In the rows, zero is written as 128.
Each row of numbers stands for one thing and depends on some of the facts below. Use the named rows to name the rest.

Named rows:
fladra: [126 124 153 121 140 121 130 122 112 119 136 123 141 156 127 129 123 136
 143 122 124 106 129 115 131 129]
flagra: [142 119 109 113 137 133 126 136 133 162 138 124  97 131 141 129 154 105
  99 137 137 115 121 151 125 134]
naska: [129 116 134  74 138 131 127 132 128 179 141 143  95 148 144 133 168 117
  84 148 139 151 110 148 124 145]
sipi: [134 128 112 120 128 130 132 133 130 126 116 134 115 110 129 129 148 130
 104 148 135 146 130 128 121 127]
vesan: [ 97 139  52 153 125 149 160 132 119 106 109 125 138  90 130 145 186 120
  91 145 124 155 149 131 135 132]
kadrutram: [124 125 156 124 137 120 130 126 120 124 137 133 147 159 123 129 126 138
 133 120 121 129 130 111 129 127]
klater: [128 129 167 123 143 131 128 118 125 119 137 126 145 155 127 127 119 133
 132 120 126 120 127 109 128 129]
sagrel: [132 130 101 134 128 136 134 138 134 141 112 134 120 121 137 128 132 135
 111 135 140 125 129 115 121 129]
skeflak: [136 124 104 138 128 123 132 138 131 134 126 128 112 118 131 128 142 121
 115 132 130 114 131 140 129 125]
stulil: [ 85 138   8 188 137 159 178 137 116 113 113 110 158  71 133 156 232  94
 105 131 121 154 165 136 144 137]
bukel: [175 138  85 179 116 111 135 150 134 103  72 129 114  57 102 109 102 158
 148 151 153 114 146  90 109 103]
tritrin: [136 131 105 119 132 124 140 109 159 130 113 137 125 123 134 121 136 136
 110 152 137 183 141 166 130 129]
traklil: [119 136 151 123 124 137 118 127 127 126 131 126 138 149 127 126  94 140
 138 118 128 120 125 114 130 128]
trugra: [126 124 153 126 138 123 128 123 121 123 141 128 144 158 123 129 124 132
 141 118 121 127 129 114 130 128]
skeger: [125 119 147 122 138 115 123 117 125 119 145 129 141 149 117 130 131 133
 141 122 129 121 132 111 139 131]
restok: [135 133 111 118 125 135 143 139 114 131 108 122 111 112 134 127 143 125
 119 150 126 129 130 141 120 125]
mitik: [120 132 147 120 120 138 117 119 130 122 131 120 135 135 128 126 100 134
 143 116 131 111 125 116 133 132]
ruflas: [123 123 147 127 124 119 114 124 126 113 141 129 131 151 128 130 106 131
 128 116 119 109 127 128 136 125]
kapen: [120 134 150 132 122 139 123 126 119 113 139 113 134 141 132 128 111 118
 135 117 110 107 128 141 132 120]
gunekla: [116 130 137 125 120 125 113 127 124 128 129 131 136 149 124 127 104 144
 137 116 123 126 124 114 134 128]

Facts:
flosil(biziflor, rugrem); flosil(biziflor, drodas); flosil(biziflor, sagrel); flosil(biziflor, gizefi); flosil(brekel, mitik); flosil(brekel, skivam)
flosil(brekel, zutro); flosil(brekel, brepil); flosil(brekel, legum); flosil(brekel, vedak); flosil(brekel, klater); flosil(davutas, flotek)
flosil(davutas, fiflem); flosil(davutas, brepil); flosil(davutas, vatrom); flosil(dotidi, flekobruk); flosil(dotidi, skivam); flosil(dretaplim, plufak)
flosil(drorilem, flagra); flosil(drorilem, manun); flosil(drorilem, skatrum); flosil(drorilem, trasok); flosil(drorilem, nogan); flosil(drorilem, klater)
flosil(drorilem, bredo); flosil(drorilem, traklil); flosil(duzo, groklal); flosil(duzo, kliflo); flosil(fiskel, tiflu); flosil(fiskel, gribo)
flosil(flilom, stepa); flosil(flilom, naska); flosil(flilom, skivam); flosil(flilom, dafin); flosil(flilom, bafla); flosil(flotres, tedeklas)
flosil(flotres, gelu); flosil(flotres, skivam); flosil(flotres, bafla); flosil(gobra, trarum); flosil(gobra, vigus); flosil(gobra, fevo)
flosil(gobra, bragibok); flosil(gobra, doli); flosil(gobra, bredo); flosil(gobra, fisu); flosil(grofleskul, viklu); flosil(grofleskul, tazoklak)
flosil(grofleskul, nagruk); flosil(grofleskul, vesan); flosil(grofleskul, fisu); flosil(grugo, gelu); flosil(grugo, nagruk); flosil(gufegol, nikin)
flosil(gufegol, mivabra); flosil(gufegol, gogres); flosil(gufegol, naska); flosil(gufegol, klunun); flosil(gufegol, gruvak); flosil(kabru, biner)
flosil(kabru, zigra); flosil(kabru, grulam); flosil(kabru, fevo); flosil(kabru, tronis); flosil(kabru, restok); flosil(kiben, sipi)
flosil(kiben, vesan); flosil(kiben, brezir); flosil(kista, fevo); flosil(kista, kebroflos); flosil(kista, bragibok); flosil(kista, kapen)
flosil(kista, sketruko); flosil(kloras, grefas); flosil(kloras, tedeklas); flosil(kloras, mitik); flosil(kloras, zutro); flosil(kloras, plufak)
flosil(lonur, viklu); flosil(lonur, zepur); flosil(lonur, motrer); flosil(lonur, bragibok); flosil(lonur, doli); flosil(lostak, stepa)
flosil(lostak, trarum); flosil(lostak, fiflem); flosil(lostak, fevo); flosil(lostak, zepur); flosil(lostak, plevan); flosil(miras, flekobruk)
flosil(miras, plidra); flosil(muropla, sipi); flosil(muropla, gretuk); flosil(muropla, nogan); flosil(nukleru, fiflem); flosil(nukleru, zepur)
flosil(nukleru, manun); flosil(nukleru, griskovik); flosil(nusas, grefas); flosil(nusas, brinom); flosil(nusas, trapludri); flosil(nusas, tritrin)
flosil(nusas, bafla); flosil(nuskiplim, mivabra); flosil(nuskiplim, flagra); flosil(nuskiplim, skivam); flosil(nuskiplim, nidrom); flosil(nuskiplim, bafla)
flosil(nuskiplim, nogan); flosil(nuskiplim, fisu); flosil(plevem, zigra); flosil(plevem, stusival); flosil(plevem, stostuk); flosil(plevem, veklutres)
flosil(plevem, skivam); flosil(plevem, skupi); flosil(plevem, trasok); flosil(rakir, trobrestan); flosil(rakir, pliskil); flosil(rakir, skupi)
flosil(rakir, nogan); flosil(skeger, fodek); flosil(skeger, tedeklas); flosil(skiflon, trobrestan); flosil(skiflon, nobrak); flosil(skiflon, zenu)
flosil(skiflon, klater); flosil(skiflon, zotram); flosil(skiflon, gizefi); flosil(skiflon, klafan); flosil(skiflon, kliflo); flosil(skufli, viklu)
flosil(skufli, gogres); flosil(skufli, mitik); flosil(skufli, sagrel); flosil(skufli, zotram); flosil(treplisar, gretuk); flosil(treplisar, bafla)
flosil(treplisar, klater); flosil(treplisar, flufus); flosil(zudun, viklu); flosil(zudun, stidram); bufegan(bafla, tiflu); bufegan(bafla, gobra)
bufegan(biner, ruflas); bufegan(biner, plidra); bufegan(biziflor, gelu); bufegan(biziflor, kloras); bufegan(brekel, gufegol); bufegan(brevom, skufli)
bufegan(brinom, zepur); bufegan(brinom, stulil); bufegan(bukel, trobrestan); bufegan(bukel, trasok); bufegan(dafin, trapludri); bufegan(dradam, sipi)
bufegan(drorilem, kiben); bufegan(fiflem, fevo); bufegan(flagra, gufegol); bufegan(flekobruk, stostuk); bufegan(flotek, skeger); bufegan(fuzam, bukel)
bufegan(gelu, nagruk); bufegan(gelu, kloras); bufegan(gobra, viklu); bufegan(gobra, tiflu); bufegan(grakluk, flekobruk); bufegan(grakluk, stostuk)
bufegan(gretuk, daske); bufegan(griskovik, skatrum); bufegan(grofleskul, nogan); bufegan(grugo, pitek); bufegan(grulam, paklo); bufegan(grulam, nidrom)
bufegan(gufegol, naska); bufegan(kabru, brepil); bufegan(kista, veklutres); bufegan(klafan, plevem); bufegan(klode, kebroflos); bufegan(lebrer, stostuk)
bufegan(ludral, nusas); bufegan(muropla, fevo); bufegan(muropla, fluskul); bufegan(naska, treplisar); bufegan(nidrom, nobrak); bufegan(nidrom, bafla)
bufegan(nobrak, gobra); bufegan(nukleru, rakir); bufegan(paklo, nobrak); bufegan(peklum, brepil); bufegan(pitek, nukleru); bufegan(pitek, plufak)
bufegan(plevan, trobrestan); bufegan(plevan, dretaplim); bufegan(plevem, tregrur); bufegan(plevem, nagruk); bufegan(pliskil, zenu); bufegan(plufak, daske)
bufegan(rakir, pitek); bufegan(rakir, daske); bufegan(restok, fladra); bufegan(rugrem, muropla); bufegan(sagrel, flilom); bufegan(samor, kiben)
bufegan(sipi, gunekla); bufegan(skatrum, sketruko); bufegan(skeflak, trugra); bufegan(stidram, kadrutram); bufegan(stulil, zenu); bufegan(stulil, gizefi)
bufegan(suroran, grofleskul); bufegan(tazoklak, flagra); bufegan(tedeklas, stulil); bufegan(tedeklas, zenu); bufegan(tetru, bopu); bufegan(totovir, fladra)
bufegan(trasok, fuzam); bufegan(trasok, plevan); bufegan(treplisar, naska); bufegan(tritrin, ludral); bufegan(trobrestan, bukel); bufegan(vesan, stulil)
bufegan(vesan, gizefi); bufegan(vigus, sutriru); bufegan(zenu, kapen); bufegan(zepur, stulil); bufegan(zigra, skeger); pletre(bafla, viklu)
pletre(biner, ruflas); pletre(biziflor, togir); pletre(biziflor, klafan); pletre(bragibok, gribo); pletre(brekel, gufegol); pletre(brepil, totovir)
pletre(brevom, skeflak); pletre(bukel, trobrestan); pletre(bukel, drodas); pletre(daske, nusas); pletre(daske, plufak); pletre(daske, ludral)
pletre(davutas, samor); pletre(davutas, drorilem); pletre(doli, gunekla); pletre(dradam, sipi); pletre(dradam, gruvak); pletre(dretaplim, bukel)
pletre(drodas, plevan); pletre(drorilem, kiben); pletre(fiflem, rugrem); pletre(fladra, manun); pletre(flagra, brekel); pletre(flekobruk, lebrer)
pletre(flekobruk, grakluk); pletre(flotek, biner); pletre(flotek, ruflas); pletre(fluskul, klunun); pletre(fodek, trapludri); pletre(fuzam, gogres)
pletre(gelu, kloras); pletre(gizefi, vesan); pletre(grakluk, lebrer); pletre(grefas, sipi); pletre(grefas, motrer); pletre(gretuk, tritrin)
pletre(gribo, trobrestan); pletre(gribo, dretaplim); pletre(griskovik, flilom); pletre(groklal, dafin); pletre(grugo, zutro); pletre(grugo, ludral)
pletre(grulam, gobra); pletre(gruvak, motrer); pletre(gufegol, brekel); pletre(gufegol, treplisar); pletre(gufegol, naska); pletre(kapen, vesan)
pletre(kista, veklutres); pletre(kista, dafin); pletre(klafan, kloras); pletre(klafan, biziflor); pletre(kliflo, bopu); pletre(kloras, togir)
pletre(kloras, biziflor); pletre(kloras, klafan); pletre(lebrer, flekobruk); pletre(legum, skatrum); pletre(legum, sagrel); pletre(ludral, rakir)
pletre(ludral, gretuk); pletre(ludral, tritrin); pletre(manun, restok); pletre(mitik, flekobruk); pletre(nagruk, plevem); pletre(nikin, skatrum)
pletre(nogan, suroran); pletre(nogan, kadrutram); pletre(nusas, grugo); pletre(peklum, trarum); pletre(pitek, rakir); pletre(plevem, nagruk)
pletre(plidra, ruflas); pletre(pliskil, gizefi); pletre(plufak, nusas); pletre(plufak, nukleru); pletre(restok, trarum); pletre(restok, skivam)
pletre(restok, manun); pletre(restok, kabru); pletre(ruflas, biner); pletre(rugrem, muropla); pletre(skatrum, griskovik); pletre(skeflak, skufli)
pletre(skivam, trarum); pletre(skufli, stusival); pletre(stulil, brinom); pletre(stusival, brevom); pletre(sutriru, zudun); pletre(tazoklak, brekel)
pletre(tazoklak, naska); pletre(tiflu, tronis); pletre(tiflu, nobrak); pletre(togir, plevem); pletre(togir, gelu); pletre(togir, kloras)
pletre(trapludri, veklutres); pletre(trarum, restok); pletre(trasok, fuzam); pletre(tregrur, plevem); pletre(tregrur, nagruk); pletre(tronis, grulam)
pletre(vedak, veklutres); pletre(zenu, tedeklas); pletre(zenu, vesan); pletre(zigra, biner); pletre(zudun, nogan); pletre(zutro, tritrin)

Rows to name:
No name comes twice in this set of rows, the named rows included.
[160 138  96 156 122 132 131 145 135 127  95 118 115  76 118 114 118 134
 139 144 148 120 138 112 114 115] | trasok
[162 134 104 154 122 119 133 144 130 107 100 128 114 103 118 115 112 141
 108 148 133 123 143 113 117 106] | plevan
[163 122 104 118 118 124 141 146 131 145 119 125 114  92 139 132 114 110
 102 129 126 136 135 131 131 133] | flekobruk
[127 114 108 110 132 116 131 135 122 153 128 144 103 119 132 132 169 123
 110 145 137 146 121 141 126 136] | brekel
[128 130 147 124 130 123 119 101 155 116 134 126 144 165 140 119  89 135
 132 119 120 144 136 167 139 125] | zutro
[136 120 151 111 102 107 139 133 116 120 130 134 144 105 130 141  77 124
 142 113 113 153 130 125 139 143] | miras
[117 124 137 144 127 121 120 126 126 126 126 142 138 140 141 134 113 148
 146 111 128 106 114 120 120 135] | duzo
[134 132 112 139 123 136 113 138 150 155 131 134 118  87 112 124 144 111
 114 129 144 160 122 108 122 125] | gelu
[133 126 107 133 130 127 147 135 115 137 124 117 107  89 128 128 168 106
 154 143 129 116 123 157 123 128] | kista
[109 130 139 134 125 141 133 120 123  93 131 127 150 117 139 137 128 130
 132 123 120 122 126 126 125 135] | gizefi
[118 132 124 123 123 114 122 105 151 132 129 135 143 161 128 118 100 146
 149 118 129 152 135 154 142 133] | nusas
[115 120 130 124 121 115 112 121 128 118 130 134 136 147 111 127 102 150
 141 120 136 117 132 105 142 129] | dretaplim
[ 88 145  19 174 122 167 162 142 123 126 102 112 142  85 132 148 195 110
  99 132 125 147 157 131 141 132] | zepur

The same things again, as new rows of numbers:
Named rows:
nogan: [128 119 120 114 125 138 130 130 124 129 136 112 119 123 127 127 108 123
 138 133 110 103 151 130 132 120 127 125 102 135 133]
kabru: [114 124 119 159 131 127 129 139 115 143 137 149 113 161 125 137 122 125
 147 112 199 119 134 134 118 141 119 136 140 102 127]
manun: [131 118 120 130 133 128 118 136 125 119 128 121 121 135 126 137 129 116
 140 120 113  93 146 138 133 140 123 110 106 123 135]
zotram: [122 122 122 131 134 135 126 127 124 124 138 120 127 114 130 133 125 119
 131 135  99 118 148 132 140 126 124 121 106 132 132]
sagrel: [ 89 110 118 129 136 129 132 138 122 142 135 145 104 149 107 126 104 122
 138 131 150 126 135 123 117 128 109 158 149 120 122]
stostuk: [122 123 123 134 130 137 127 128 129 132 136 123 126 122 137 130 122 118
 134 136 100 107 152 132 135 127 125 118 103 124 131]
drodas: [130 121 118 145 135 124 129 131 111 125 139 116 120 118 128 137 134 115
 143 129 119 107 145 138 139 126 124 119 105 131 132]
legum: [122 111 122  83 132 138 121 135 142 124 119 126 129 136 122 123 120 126
 131 139  75 102 150 124 145 137 124 123 146 133 133]
dradam: [119 124 124 143 136 122 134 132 124 134 125 150 118 153 145 117 145 122
 133 134 166 128 128 127 129 136 124 132 160 106 121]
suroran: [103 122 118 149 126 130 141 131 114 153 143 138 103 151 121 127 105 126
 143 125 188 128 132 126 118 122 120 152 126 118 122]
klafan: [117 131 120 183 136 120 140 127 121 140 136 148 124 120 136 125 158 110
 136 132 147 144 113 132 130 123 122 132 134  97 114]
flagra: [129 124 117 160 128 113 136 126 143 123 119 162 131 139 126 121 143 123
 132 160 182 140 136 120 124 133 129 129 127 122 115]
grefas: [130 123 121 111 130 138 124 128 137 121 130 121 129 122 139 128 134 118
 130 143 101  95 140 133 145 139 130 110 113 124 131]
koplak: [127 124 121 121 126 140 125 125 122 126 136 122 135 125 130 134 125 121
 133 127 107 117 150 132 140 126 125 121 107 131 133]
ruflas: [136 123 120 100 123 145 135 128 129 137 131 113 140 131 129 116 116 127
 138 137  80 111 143 128 148 123 133 128 130 142 133]
bafla: [112 129 131 167 146 124 144 125 116 124 146 151  77 155 179 112 150 106
 135 153 203 116 137 134 136 138 134 124 104  93 127]
naska: [118 121 104 190 113 107 136 121 146 134 123 173 141 122  89 146 124 130
 134 166 235 151 156 118 102 129 126 141  68 140 111]
nobrak: [ 85 124 123 159 138 144 151 134 108 153 164 146  77 141 137 116 108 110
 144 138 156 148 137 129 125 120 122 162 100 104 125]
lebrer: [101 115 126 137 147 117 126 129 120 122 129 155 103 170 145 130 141 122
 131 128 197 117 143 127 123 146 115 129 148 110 127]
skeflak: [118 125 122 154 132 126 139 127 114 138 136 142 112 149 142 121 130 127
 137 134 192 122 135 128 123 124 124 139 135 114 122]

Name these rows:
No name comes twice in this set of rows, the named rows included.
[120 131 121 177 132 126 141 123 110 135 141 150 132 132 140 125 159 116
 135 126 158 155 114 131 137 132 124 138 126 101 118] | biziflor
[ 97 121 120 150 135 130 131 134 131 137 125 157 142 127 115 123 144 114
 133 129  95 160 107 124 126 134 108 146 153  90 115] | rugrem
[121 123 105 187 111 109 138 118 143 134 127 174 147 132  91 147 131 136
 136 162 235 162 156 116 107 131 125 144  76 148 114] | treplisar
[ 86 126 125 130 138 142 143 127 128 144 150 151  94 143 149 116 123 113
 132 143 141 133 128 125 136 145 122 142 113  89 120] | plufak
[109 128 124 143 127 133 128 136 144 139 115 163 143 132 126 113 145 112
 128 135  98 150 110 122 129 142 114 134 156  79 114] | fiflem
[106 127 121 163 126 130 137 125 119 137 143 141 111 131 132 125 127 116
 136 129 181 130 121 130 120 123 120 138 113  96 118] | dafin
[119 120 117 125 122 143 130 122 118 137 147 111 124 128 117 136 104 123
 139 122 122 113 155 132 130 118 123 134  96 136 135] | kadrutram
[104 113 119  92 124 153 121 130 125 135 136 122 131 138 107 136  99 128
 133 115  90 117 153 126 132 132 118 138 113 137 139] | flilom
[120 126 122 158 137 120 127 139 131 141 125 149 106 156 138 127 134 118
 146 127 188 107 136 133 120 142 121 126 151  99 122] | restok
[102 124 118 152 125 139 119 122 121 120 139 132 130 105 114 145 131 108
 128 116  92 135 139 139 130 131 113 116  78 109 130] | klunun
[103 127 130 135 138 134 142 127 127 142 139 159 103 157 158 108 135 113
 130 146 144 148 130 122 139 140 123 141 133  93 125] | pitek

